Rows near named flat spaces through zero (a row that begins with a name and a colon came from that space)
moba-guniz: [-2.00 -2.55 -0.84  0.34 -3.84  2.11 -0.94 -5.85 -5.80  3.64 -4.41 -0.90
 -0.50 -1.41 -0.75  1.76  1.36  1.86 -2.95 -1.25]
zeze-dab: [ 3.03 -0.26  0.52 -5.42 -1.44 -0.14 -1.95 -2.50  1.68 -0.81 -0.53  3.15
  1.73  1.59 -2.85 -2.74  1.68  0.22  1.63  2.82]
[-0.04  0.84  1.70 -0.77 -2.52 -2.50  0.40 -0.38  0.67  2.45 -0.95 -0.11
 -0.75 -2.28  2.10  1.20 -0.58 -0.99  2.77 -0.18] : zeze-dab
dubo-beli: [-0.84  1.92 -1.12  0.14  0.90 -1.87 -0.53  2.64 -1.58  0.48 -2.08 -1.29
 -0.23  0.64  0.06  0.42  1.45 -0.11 -2.78 -1.63]
mab-godim: [ 0.25 -2.70  1.47 -0.57  0.81 -0.68  1.11 -1.47 -1.21  0.39 -0.71 -1.45
  0.24 -0.28  0.11  0.20  0.59  0.40 -3.64  4.40]
[-3.84 -0.14  1.08 -1.31  1.74  2.21  0.81 -2.49 -1.21  5.11 -0.97 -4.05
  1.52 -1.01  2.09  1.24  1.58 -0.19  2.54 -0.12] : moba-guniz
nage-rogog: [ 2.54  0.96  1.16 -1.35  2.30  0.55 -1.57  0.46  0.53  1.10  0.25  1.91
  0.26  0.68 -0.18  0.95  1.40 -1.11  1.11 -1.43]
kar-tar: [ 0.77  3.46 -0.04 -1.55  1.68  3.72 -0.31 -1.12 -3.83 -2.48 -0.11 -0.98
 -3.79 -1.33  0.19 -0.82 -3.61 -0.35  6.45  1.47]
kuded-res: [ 3.76  2.49  1.55  0.93  4.19 -1.52 -0.53  1.22 -0.85 -1.27  0.81 -0.76
  5.33  0.44  0.73  0.80  0.98 -2.02  0.09  1.14]
kuded-res: [ 1.85 -0.85 -4.08 -2.02 -0.10 -1.53 -0.22 -1.18 -1.99 -2.60 -1.30  0.29
 -2.05 -4.15  0.90  0.00 -1.89  1.63 -3.96  0.04]
zeze-dab: [-2.66  2.22 -1.81  0.94 -1.27  2.30  0.37  0.34  2.69 -0.10  2.08 -3.12
  0.04  2.40  3.82  4.11 -1.64  2.49 -1.09 -3.56]
mab-godim: [-1.27  0.65  0.17  0.68  0.28  2.13 -0.36 -0.97  0.79  0.36 -0.55  1.96
  1.99 -0.56  1.03 -0.07  0.17  0.91  2.04  0.78]
nazo-nav: [-0.57 -1.55  0.18  2.29  0.39  0.52 -1.77  0.42 -4.43 -1.40  0.20 -1.14
  0.53 -2.64 -3.68 -0.80  0.50 -3.67 -2.44 -0.43]
kar-tar: [ 0.22 -1.45  1.76 -4.27  4.13 -1.90  4.35  4.58  1.53  1.61 -0.09 -0.31
  4.77 -0.47  1.13 -2.80  3.29  3.37 -2.37 -1.41]
gatav-marur: [-0.13  4.28 -0.05  1.06 -2.78 -1.69 -1.32  1.40 -2.18 -1.19 -0.15 -0.72
 -0.73 -0.93  0.35 -1.83 -2.18 -3.36  0.55  0.79]
ravot-pog: [ 3.13 -1.92 -1.23 -0.54  1.13 -0.95  4.92 -4.43  2.12  1.09 -0.70 -2.51
 -2.50 -6.01 -1.70 -1.28 -1.14  8.14 -4.63  1.28]
[-2.45  1.95 -2.46  3.99  0.79 -1.28 -1.22  4.00  3.79  0.04  2.69  7.00
  0.70 -3.84  1.85 -1.46 -3.20  0.51  1.21 -2.37] : mab-godim
[ 3.10 -0.35  1.09  6.57 -0.32 -0.78  3.93  0.98 -3.39  1.26  2.98  1.41
  1.93 -1.84  0.40  0.41 -3.74 -1.14 -1.58  1.53] : nazo-nav
[-0.50 -1.31 -0.36 -2.63  0.08 -2.26 -1.64  0.40  2.15 -0.40 -1.32 -1.20
  0.17  1.32  1.53  1.13  0.48 -0.67  0.71 -0.04] : nazo-nav
[-3.26  4.15  0.98  4.08 -1.69 -0.09 -1.40 -0.78 -4.76  0.10  0.91 -1.35
 -3.82 -2.73 -1.76 -0.71 -3.55  5.10  5.02  2.05] : nazo-nav
ravot-pog: [ 0.59 -0.52 -3.12 -1.32  0.27  2.16 -0.11  1.82 -2.50 -2.89 -0.37  0.81
  0.56 -1.53 -1.05  1.18  0.67  1.66 -2.58  0.06]
[ 0.03 -0.60  0.36  0.49 -2.80 -0.29  0.41 -0.59 -3.61 -1.39 -0.73  1.21
  0.72  1.83 -0.55 -0.56  1.27 -0.07 -0.44  2.84] : mab-godim
[ 0.86 -0.80 -2.75 -2.76  0.10  1.06  0.84 -1.41 -0.50 -1.38 -2.08 -0.05
 -1.60 -2.62  2.16  1.34 -2.07  0.79 -0.47  1.36] : kuded-res
[ 1.73 -3.43  0.73 -1.92 -0.22  4.12  1.04 -3.93 -0.35  1.26  0.56  0.47
 -1.74 -0.65  2.04 -0.11  0.81  3.49  4.28 -0.25] : moba-guniz
[-4.36 -2.37  0.55 -0.57 -1.70  1.16  1.48 -0.32  2.74  2.81  0.57 -0.50
 -2.71  2.35 -2.16 -0.74  1.23 -0.38  1.68 -3.26] : kuded-res
[-2.81 -0.25 -1.53  2.63  1.06  3.52 -1.87 -3.23 -2.12  0.62  1.04 -0.46
  0.03 -0.98  1.19  2.48 -1.81 -0.59 -3.18 -2.07] : zeze-dab
[ 4.12 -3.16 -1.16 -0.36  2.34 -5.15  2.70  0.12  3.68 -0.12  0.40  1.63
 -1.65  2.30  2.18  3.34 -1.72  0.92 -1.76 -0.16] : nazo-nav
[ 6.23 -3.86 -0.76  0.70  2.32 -1.92  0.38  2.41 -2.07 -2.07  0.90 -3.17
  6.25  1.52  2.03 -1.94  1.91 -1.79  4.73 -0.73] : ravot-pog

Rows near named flat spaces through zero
takinufu: [-2.43 -0.05  1.19 -0.66 -0.90 -0.87  0.23  2.18  0.15  2.17 -0.45 -0.58
 -0.31  1.59  1.28 -1.21  0.56 -1.84  0.48 -0.72]
zedmilom: [-3.56 -2.39 -3.65  1.64  2.52 -3.60  1.17  2.78 -0.03 -1.40 -1.65 -1.20
 -0.22  3.09 -0.65  1.03  0.18  2.22 -5.40  2.66]
demtorif: [-0.26  2.29  1.94 -3.32 -2.22  0.63 -1.17 -3.23 -1.37  0.04  0.77  2.38
 -0.96  2.77  0.97 -2.42 -0.24  1.42  0.64  2.81]
levofkiz: [-1.47  2.24 -1.19 -3.20  0.03 -2.65  2.91  1.24 -1.23 -0.59 -1.00  1.89
 -1.94  2.72  2.20  0.86 -3.88 -2.26 -1.35  1.67]
bopovkuvi: [-0.69  2.00 -0.51  0.82 -0.17  0.12  2.54 -1.81  0.46 -1.14  0.01  0.34
  0.90 -1.77 -0.71  0.29 -1.15  0.27  1.07  0.08]
benupege: [-0.22 -1.31  0.48 -1.34 -0.19  0.49  0.52  0.92 -0.55 -1.88 -0.86  0.49
  0.34 -0.86 -0.41  1.00  0.76  0.50  1.38 -1.21]
[-1.29  1.77 -0.69  2.20  1.46 -1.87  0.27 -0.30  0.88 -0.25 -0.18 -0.61
 -0.28 -0.26  0.96 -1.00  1.37 -0.55  0.45  1.78] : levofkiz
levofkiz: [ 1.84 -3.62  2.23 -5.97 -0.72  5.56  1.52  0.15 -4.21  0.28 -2.66  0.22
  1.21  0.34 -0.84  3.35 -2.17  2.56 -0.21 -6.39]
bozrifa: [ 1.37 -2.52 -1.93  0.14  0.85  2.84  0.65 -1.13  1.47  0.64  0.73 -0.06
 -3.50  0.64  0.47 -1.70 -0.88 -1.10  1.24  1.55]
zedmilom: [ 1.38  3.01  7.05 -0.07 -1.74  0.35  4.22  0.04 -6.25  0.80  2.39 -3.33
  0.54 -0.10  2.36 -1.52  4.86  0.86 -1.14 -0.76]
bisvonop: [-0.05  4.46 -0.61  1.26 -1.27 -2.20  2.00 -0.59  2.77 -0.95  1.43 -2.63
  1.52  0.30 -2.32  3.40  1.69 -2.86  1.05  1.68]
takinufu: [ 4.97 -2.83 -3.78 -2.41  1.74  1.82 -3.70 -2.32 -0.76 -0.50 -1.43  3.93
  1.74  0.12 -4.91  0.72 -0.44  5.00  0.50  2.63]
[ 0.18 -0.63 -0.57 -1.24  0.02  0.12  0.06  0.47 -0.08 -1.29 -0.73  0.31
 -0.09 -1.29  0.33  1.20  0.89  0.07  1.07 -0.98] : benupege
[-4.12 -2.55  1.86 -1.58 -1.72  4.92 -0.43 -1.29 -0.69 -1.53  1.73  2.86
 -5.03  1.67 -1.60 -3.48  0.11  0.78  3.24  5.51] : bozrifa
pirpekur: [-2.73 -2.79 -1.93  1.31 -1.59 -1.48 -2.79  1.59 -1.96 -1.04  0.50  1.25
 -1.72 -0.68 -1.16  0.10 -2.40 -1.57 -1.04  2.87]
[-0.36  1.41 -1.56 -0.47 -0.55 -1.49  2.68 -3.17  2.43  0.34  2.43 -0.44
  0.91  1.66 -4.65  2.44  0.12 -0.14 -1.52 -2.25] : bisvonop
[-2.11  4.24 -1.80  5.48  0.90 -6.90 -0.94  0.18  3.64  0.06  2.08 -0.07
 -1.32  0.02  0.81 -2.59  1.87 -2.87  1.07  6.39] : levofkiz
nisinfar: [-0.03  1.45 -0.91 -1.64 -0.89 -0.04 -0.66  0.73 -2.03 -0.94  0.84  0.60
 -0.91  0.71 -0.71 -0.54  0.23  1.17 -0.48 -0.60]
[-0.95 -3.20  1.84 -0.78 -0.70 -3.16 -2.10  3.07  0.86  0.32  2.17  1.46
 -0.51  1.80  0.70 -2.06 -0.58 -0.79  1.44  0.29] : bopovkuvi
demtorif: [-4.48  4.61  3.18  2.28  3.99 -0.53  2.75 -1.37  3.55  4.98  3.16  1.15
 -0.41  1.82 -3.24 -5.38  5.68 -0.58 -5.39 -3.10]
